Below are the code and all the weights of a small trained network. Each question names an input and a class and asks about switching units off, where a switched-off unit gives its printed mean instead of its output.

import numpy as np


def w(rows, s, z=0):
    codes = np.array(rows[::2]) - 128.0
    scale = np.full(codes.shape[1], s)
    scale[-1] = z or s
    return codes * scale


def norm(h):
    return h / np.sqrt((h * h).mean(-1, keepdims=True) + 1e-5)


def f(y):
    return y / 2 * (1 + np.tanh(0.7978845608 * (y + 0.044715 * y**3)))


def log_softmax(a):
    a = a - a.max(-1, keepdims=True)
    return a - np.log(np.exp(a).sum(-1, keepdims=True))


def net(x, mask):
    res = np.array(x, float).reshape(1, 3) / 4 @ E
    u = 0
    for l in range(2):
        y = f(norm(res) @ A[l][:, :-1].T + A[l][:, -1])
        res = res + np.where(mask[u : u + 4], y, B[l][:, -1]) @ B[l][:, :-1]
        u += 4
    return log_softmax(norm(res)[-1] @ U[:, :-1].T + U[:, -1])


A, B = {}, {}
E = w([
[18,8,2],'x0',
[137,23,70],'x1',
[60,156,216],'x2',
],0.0071)
A[0] = w([
[249,84,155,53],'L0N0',
[87,152,102,212],'L0N1',
[60,145,71,138],'L0N2',
[232,124,106,4],'L0N3',
],0.014,0.0046)
B[0] = w([
[137,200,70,249],'L0N0',
[88,86,179,230],'L0N1',
[46,116,86,253],'L0N2',
[11,160,120,203],'L0N3',
],0.012,0.0036)
A[1] = w([
[35,81,119,253],'L1N0',
[143,187,160,40],'L1N1',
[165,3,190,185],'L1N2',
[221,129,78,253],'L1N3',
],0.014,0.0039)
B[1] = w([
[161,67,167,255],'L1N0',
[209,84,131,161],'L1N1',
[249,236,59,154],'L1N2',
[121,186,42,158],'L1N3',
],0.011,0.0096)
U = w([
[203,213,110,228],'0',
[89,27,121,205],'1',
[74,214,15,61],'2',
[192,46,4,21],'3',
[159,193,245,73],'4',
[32,45,204,1],'5',
],0.012,0.0055)

Each question gives the input, the list of numbers given to net, and the class t.
The units are the neurons (one row each of A and B). Each row of codes is followed by its name. A weight is (code - 128) times the scale printed after its matrix; where a second scale follows, it is the last column's (A, B and U).
mask holds one flag per neuron, layer by layer. A switched-off neuron (its flag False) gives its mean, the last column of its row in B, instead of its output. The means were averaged over made-up inputs and are rounded, as every weight is.
A unit's drop is (log p(t) with every unit on - log p(t) with that unit switched off) / (log p(t) with every unit on - log p(t) with every unit switched off).
The circuit of an input: a set's keep is (log p(t) with only the set's units on - log p(t) with every unit switched off) / (log p(t) with every unit on - log p(t) with every unit switched off). Starting from all 8 units, units are removed one at a time, each time the one whose removal leaves the highest keep (on an exact tie, the one counted first), for as long as the keep stays at least 0.8.
circuit, biggest first: the units of the circuit, biggest drop first
most important unit: the unit with the biggest drop
k most important neurons: the k neurons with the biggest drops, biggest first
k most important neurons of layer l: the k neurons of layer l with the biggest drops, biggest first
drop of u: that unit's drop, to one decimal
input [-5,6,-2], class 2: most important unit : L0N0
input [-5,3,0], class 2: circuit, biggest first : L0N0, L1N0
input [1,0,-6], class 1: 3 most important neurons of layer 1 : L1N2, L1N0, L1N1
input [0,6,7], class 0: circuit, biggest first : L1N2, L0N0, L0N2
input [1,-7,-2], class 1: circuit, biggest first : L0N0, L1N2
input [-5,5,7], class 0: 3 most important neurons of layer 0 : L0N3, L0N2, L0N0
input [-8,8,-1], class 2: circuit, biggest first : L0N0, L0N3
input [-5,2,0], class 2: circuit, biggest first : L0N0, L1N0
input [0,1,-2], class 2: 4 most important neurons : L0N0, L0N1, L0N2, L1N1
input [-2,4,4], class 0: 2 most important neurons : L0N3, L0N2
input [3,-3,1], class 5: 2 most important neurons of layer 0 : L0N2, L0N1
input [-7,6,-5], class 2: 2 most important neurons of layer 0 : L0N3, L0N0
input [-3,3,0], class 2: 2 most important neurons of layer 0 : L0N0, L0N3
input [-1,6,7], class 0: most important unit : L1N2
input [4,-4,-8], class 1: 2 most important neurons of layer 0 : L0N2, L0N0
input [0,0,2], class 4: 2 most important neurons of layer 1 : L1N3, L1N0
input [1,-5,1], class 5: drop of L0N2 : 0.0
input [1,-2,-2], class 1: drop of L0N2 : 0.4
input [-4,5,0], class 2: drop of L0N0 : 1.0
input [-5,5,-4], class 2: most important neuron : L0N3
input [-4,4,-2], class 2: drop of L0N0 : 0.5
